How the points are linked:
z62: $>z576, §>z955
z360: $>z124, §>z370
z562: $>z471, §>z111
z538: $>z603, §>z445
z471: $>z170, §>z411
z487: $>z43, §>z413
z649: $>z943, §>z2
z111: $>z381, §>z562
z943: $>z242, §>z53
z808: $>z364, §>z225
z381: $>z370, §>z124
z124: $>z562, §>z381
z425: $>z972, §>z264
z170: $>z149, §>z368
z216: $>z53, §>z242
z264: $>z902, §>z425
z364: $>z649, §>z317
z138: $>z413, §>z43
z474: $>z252, §>z196
z242: $>z57, §>z216
z728: $>z62, §>z622
z252: $>z216, §>z57
z764: $>z368, §>z149
z955: $>z622, §>z62
z307: $>z728, §>z579
z57: $>z196, §>z252
z53: $>z2, §>z943
z741: $>z445, §>z603
z902: $>z85, §>z118
z43: $>z741, §>z138
z411: $>z111, §>z471
z225: $>z538, §>z808
z149: $>z474, §>z764
z603: $>z138, §>z741
z405: $>z264, §>z972
z576: $>z360, §>z508
z2: $>z317, §>z649
z370: $>z508, §>z360
z413: $>z405, §>z487
z579: $>z630, §>z307
z622: $>z579, §>z728
z630: $>z118, §>z85
z317: $>z225, §>z364
z368: $>z411, §>z170
z972: $>z487, §>z405
z85: $>z307, §>z630
z196: $>z764, §>z474
z445: $>z808, §>z538
z118: $>z425, §>z902
z508: $>z955, §>z576

The rows follow the links: the fewer symbols apart two points are, the more alike their rows tend to be.

Each row is also shifted at random along 5 hidden directions that mean nothing.

Some points, each with a row of numbers:
z603: [ -35  -24   13  -32  -35  -27   12    0  -17  -12    8  -39  -10   44   16   30  -93   21   18   25  -51   11    6   16   38  -25   43   89   69   40  -24   50  -25  -32   24   48   34  -12   46  -36    0  -64  104   37  -25  -49  -65   -5   18  -59   79   75  -14  -49    7   25   45  -71]
z955: [ -43  -77  -45  -10   10    0  -22  -30   31   23  -74   35  -44   13   16  -33  -49  -33  -51   31    5   16  -30   57   -4   11    4   54   25   35  -44  -35  -30    1   42   31  -63    5   76  -26   47 -102   41   47  -19   33  -15   -3    3   23  -13   39  -12  -63   34  -86   -9  -57]
z445: [  62   52  -24   -5   12   36   38   35   -8  -47   -1   55   58   -8   43    0   58  -58    0   26    7   15   47    9  -37    9  -31  -55   16   -3   -7  -23   75   20  -15  -34   31  -53  -44  -15  -44   63  -45   10   70   31    5   32   13   68   -9  -53   -1  -31  -23   -1  -24   29]
z124: [ -56   51  -12    6   53  -24  -20    9  -22   46   24  -62   22  -34  -63  -74   50   -7   36  -91   33 -110  -24  -97    6  -25  -80    2   -6  -76   20   24    8  -54  -69  -18  -54  -30   51   67    9   28 -108  -38   13   21   54  -48  -44   -7   40   20   64   79  -46   15  -50   66]
z118: [ -75  -11  -10  -33  -29  -99  -14   -3  -48  -88   16  -68   -3   10  -42  -12   12    0  -37  -16  -67  -47   14  -25   -3   28  -59   21   99   28  -27   52   -7  -86   34   -9   -7  -26   22  -35  -16  -19   45   25   20  -20   14  -63  -47   41   77   13  -15    2   -5   -3  -32    1]
z579: [ -61  -51  -41  -30    6  -72  -24  -22   21  -18  -49  -17  -36   18  -15  -54  -22  -26  -47  -35  -44   13  -13   -9   14  -27  -32   61   80   39  -49   29  -20  -56   27    4  -50   -4   88  -29    8  -84   38   41  -21    9    2  -48  -34   21   43   33   -7  -54  -16  -61  -23  -38]
z413: [ -25   -6   22  -21  -33  -43  -36   -1  -56  -13   50  -50   10  -37  -30   31  -68   56    0   60    4 -116   10   -3    0   32   35   10  -26   -2   -5   75  -50  -31    8   16   21   61   16  -19   38  -16   98   25  -11  -84   -8  -38   27  -42   39   52  -87   33   36   49  -10  -14]
z425: [ -40  -16  -18  -12  -31  -93  -19    8  -55  -68   -8  -58   29    4  -46  -18   26  -22  -46  -19  -70   22   42   17   28    7  -57    3   53   33  -40   51  -28  -81   -4   -4  -13   15   15  -15  -21   -2   56   -8   28  -18   40  -58  -67   68   55  -35  -19  -26  -37  -40  -26   21]
z2: [  76  -48   31  -31    5   20  -28  -61   25  -16  -33   47  -58   33   91  -16  -27  -43   13   40   21   28    0  -39  -32  -31   77   67   26  -16   32  -54   29   50    8   15   84  -46  -55    0  -81  -42  -52    8  -41  -23  -24   75  -24  -61  -36   31   40  -24   78   26    2  -27]
z808: [  85   56  -17  -34   52   52    0   -8   32  -15    7   63   31  -40   33  -35   38  -61    8  -34   70  -48   44  -98  -61  -27  -20  -11  -36  -50   12   -9   51   17  -60  -54   48  -17  -28   42  -72   49 -108    8   29    4   37    4  -38   21  -53  -19   42    4  -12    1  -55   41]
z149: [  52   61   53   50  -34   13   11   45   20  101   13   -3   17    5  -12   11   87   20   14  -37   17   85   -1   68   97  -22  -13  -16    1  -18   53   59   11   20  -39  -75   32   21   -9   32   28  117  -32  -82   24  -29  -70   13  -35   10  -38  -10   24  -92  -86   33   52    2]
z405: [  -8   -2   -8  -23  -14  -26   13  -33   46   32   59  -28  -31  -32  -81   40  -49   36  -56  -73  -34  -20   14  -14   10  -16   38  -29  -41   40  -70   84  -60  -30   43  -10  -43   95   34   22   53  -17  100   -3  -35  -66    8  -98    4   13  -26    8  -90   13  -11  -34   -9  -13]
z43: [  38   47   -6   -7  -36  -14   20   30  -13  -31   30   32   40  -40    5   14   63  -17  -31    9   14  -46   40   20  -21   15  -54  -80   -2  -10  -15   51   29   -4  -11  -59    2    4  -31   -7   -2  104  -12  -12   76    1    9  -42  -12   94   -7  -52  -32  -12  -46   18  -54   48]
z317: [  60  -47   23  -24   13   20  -12  -37   20  -21  -37   35  -33   31   70    8  -57  -39   38   40    2   19   -6  -10   24  -30   71   55   42  -14   19  -40   -4   35    6   51   48  -40  -27   -6  -35  -66   -2   37  -36   -2  -19   58   14  -58  -19   65   33  -29   53   28   44  -65]
z902: [ -28  -14  -39  -28  -10  -18   -5  -63   27  -64   14   10  -27  -41  -54   20  -22   26  -85  -21  -39   -1   37  -51  -86   46   -2  -59  -67   66  -70    3    9    3   51   -5  -20   57  -21  -18  -27  -24   47   33  -24  -29   63  -60    7   42  -31  -68  -74   68   53  -56  -65   53]
z538: [ -14  -55    2  -29   19    1   -8  -56  -30  -22    1  -17  -17    5    0    8 -116  -20   35    9   -1  -55    1    4   36  -37   72   13    0  -43  -13  -23  -83    0   18   76  -23   -8   -2   50   49 -101   40    8  -40   11   65   19   15  -71    8   71    4  101   44   18   36  -39]
z62: [ -53   31  -69   -6   47    4   19   40   10  -28  -34   23   22  -35    0  -52   47  -23  -24    0   29  -76  -10  -42  -80   32  -75   13    9    2    0  -25   84  -23   -5  -17  -32  -54   67  -32  -23   10  -55   40   44   47   -5  -18   29   42   49   -6  -12  -20   -2  -32  -69    2]
z170: [   5   61   46    9  -32  -24    3   13   -2    3   48  -40  -14   54  -40   -4   92   35   12  -46  -56   13    0  -39    3   -1  -22   10   71   29   26   46   65    5  -26  -46    7  -72  -67   -2  -39   96 -103  -65    9  -57  -29    1  -27   -1   11   -4   32    4  -28   63    5   65]
z370: [  23  -88    4    1   16   36  -68  -18   -2   75  -70   48  -31  -63   21  -42  -44   -1  -43   95   81    4  -41   31  -10   26   40   40 -118    4   43  -32  -58   47    3   -4   20  105   29   10   44  -63   26   27  -57   -9    5   10  -28   -7  -78   25  -46  -35   84  -61  -30  -17]

Where do the symbols, taken in turn from left to right, take each start?
Answers are names.
[ -14   19  -53  -31   32   20    4    8   66   17  -15   55   -3  -37  -20  -16    4  -21  -69  -42   38  -25   -5  -49  -87   25  -37    6  -29   46  -38   27   54   -5    5  -52  -24   39   85  -30  -13   -1  -12   40   14  -22  -36  -48   11   87  -20  -37  -51  -73   -7  -72  -76   11]
§ $ $ $: z425
[ -11  -73  -40   -1    8   10  -27  -42   40   48  -57   40  -55  -23    7  -21  -47  -18  -22   39   48  -24  -38   51  -15   30   35   20  -29   -2  -25  -30  -31   43   23   23  -69   42   59   13   80  -61   23   47  -42   21   11  -13    8    4  -55   36  -34   -3   61  -62  -14  -28]
$ § § $: z622
[ -23  -22    0  -13   -9  -20   -1  -12   -7   52   31  -39   -4  -36  -36   28  -85   37    8    1   19  -42   -5   32   79  -34   61   41  -44  -27   -1   78 -100  -45    3   30  -14   74   71   23   66  -49  114    8  -16  -38  -17  -52   -5  -55   19   66  -53  -22  -19    3   37  -57]
§ § $: z413
[  -2    9   10  -28  -35  -67  -19   -8  -35  -49   56  -36   -6  -37  -71   11   60   -7  -21  -48   -5 -130   33  -45    8   35  -42  -56  -11  -29  -23   93  -18  -64  -11  -48  -16   24  -24   40   10   58  -11  -17   23  -45   67  -80  -64   48   18  -28  -43   66  -23   14  -81   58]
$ § $: z405
[ 101  -16   53    2  -38   13  -22  -72   53    6    0   60  -58   28   23   10   52   -5    6  -43  -11   61   13  -29  -15  -12   40  -35  -10    5   34  -38   39   76   -2  -23   62  -12 -107   49  -64   31  -85  -49  -47  -50   12   33  -48  -23  -99  -30   53   31   46   10    0   70]
§ § $: z216
[ -61   48   -1   53    3  -20   21   64  -90   -6    2  -72   39    3  -41  -16   68   16   56   -3  -20  -50  -10   27   40   11  -60  -43   27  -52   40  -12    5  -47  -33    4  -56  -54  -20   22   47   60  -59  -49   41   70   35    4   -3    5   65  -27   53   71  -49   40   25   43]
§ $: z381
[  40  -18   -7  -29   56   39   11  -18   23   99    7   18  -27  -19   11   11  -80  -10   60  -37  103  -93  -44   17   84  -65   78   54    2  -98  -12   30  -57   19  -13   30  -31    1   69   88  112  -34   17   15  -34    7   -3  -16   18  -74  -20  121   -3  -16  -12    4   40  -71]
§ $: z364
[  17   31  -19    8  -45  -26   48   27  -15  -46   30   -8   27   -4  -21   38   72  -20  -32  -36  -56   22   60   75   36   12  -54  -95   47   15  -58   31    1  -25   17  -34  -46    0  -13   -6   46   69   47   -8   72   21   28  -51  -23   98    1  -59  -54   -8  -75  -22   -5   21]
$ $ § $: z138
[ -18   43   39   41  -23  -25    5   30  -38   21   12  -60   40   20  -25  -26   80    6   24  -32  -47   64   -1  -35   42  -16  -59   13   29  -12   49   17   15  -37  -38  -38   40  -23  -32   18  -46   50  -62  -72   21   -5  -18   20  -56    1   32  -31   67  -21  -51   20   26   28]
§ $: z111
[ -48   25  -36   -2   57  -16  -22    5  -12  -22  -45   -1   35  -18   -3 -103   31  -51  -34  -33   -8    6   -9  -97  -81    3  -86   37   -9    3    4  -30   41  -56  -27  -13    1  -10   56  -34  -92  -58  -56    3   32   47   29    9  -23   35   49  -36   56  -10   -1  -55  -59   13]
§ $ §: z62
[ -89  -25  -20  -40  -10  -79  -12   17  -91  -81    0  -69  -14   -9  -36  -27  -16   -7   -3   57   -6 -152  -31  -17  -15   59  -53   18   57  -20  -12   26  -12  -71   20   13  -41  -37   31  -13   47  -28   10   52   13   10   47  -40  -27    4   66   49  -23   64   22   30  -63   -1]
§ § $: z118
[ -20   -2  -51  -10   -4   22   -5   19    0  -27   -8   37   13  -49   -7   14   -5   21  -52   59   21  -39    8   21  -83   67  -35  -61  -63   31  -33  -24   13   11   30  -17  -37   47   17  -49   17   16   35   34   18    8   23  -37   33   65  -14  -48  -71   37   38  -48  -77   48]
$ § §: z307
[ 106    5   43   -2  -22   26   12  -45   85   15   -1   60  -64   47   52   37   45  -21   17  -25  -15   43   -5   -6  -22   -4   59   -1   50    0   12   -6   51   85    8  -31   48  -55  -70   22  -27   39  -64  -10  -40  -38  -35   48   -2  -15  -91   14   30  -20   22   33    5   27]
§ §: z216
[  77   21   55   42  -47   14   28   -4   40   23   -3   15  -23   45   18   36   68    9   12  -26  -14  102   16   37   36   -3    2  -47   19   13   34   -2   32   51  -11  -33   37  -10  -71   13   -5   81  -29  -67   -4  -16  -29   26  -21   13  -58  -31   32  -42  -28   16   35   33]
$ §: z57
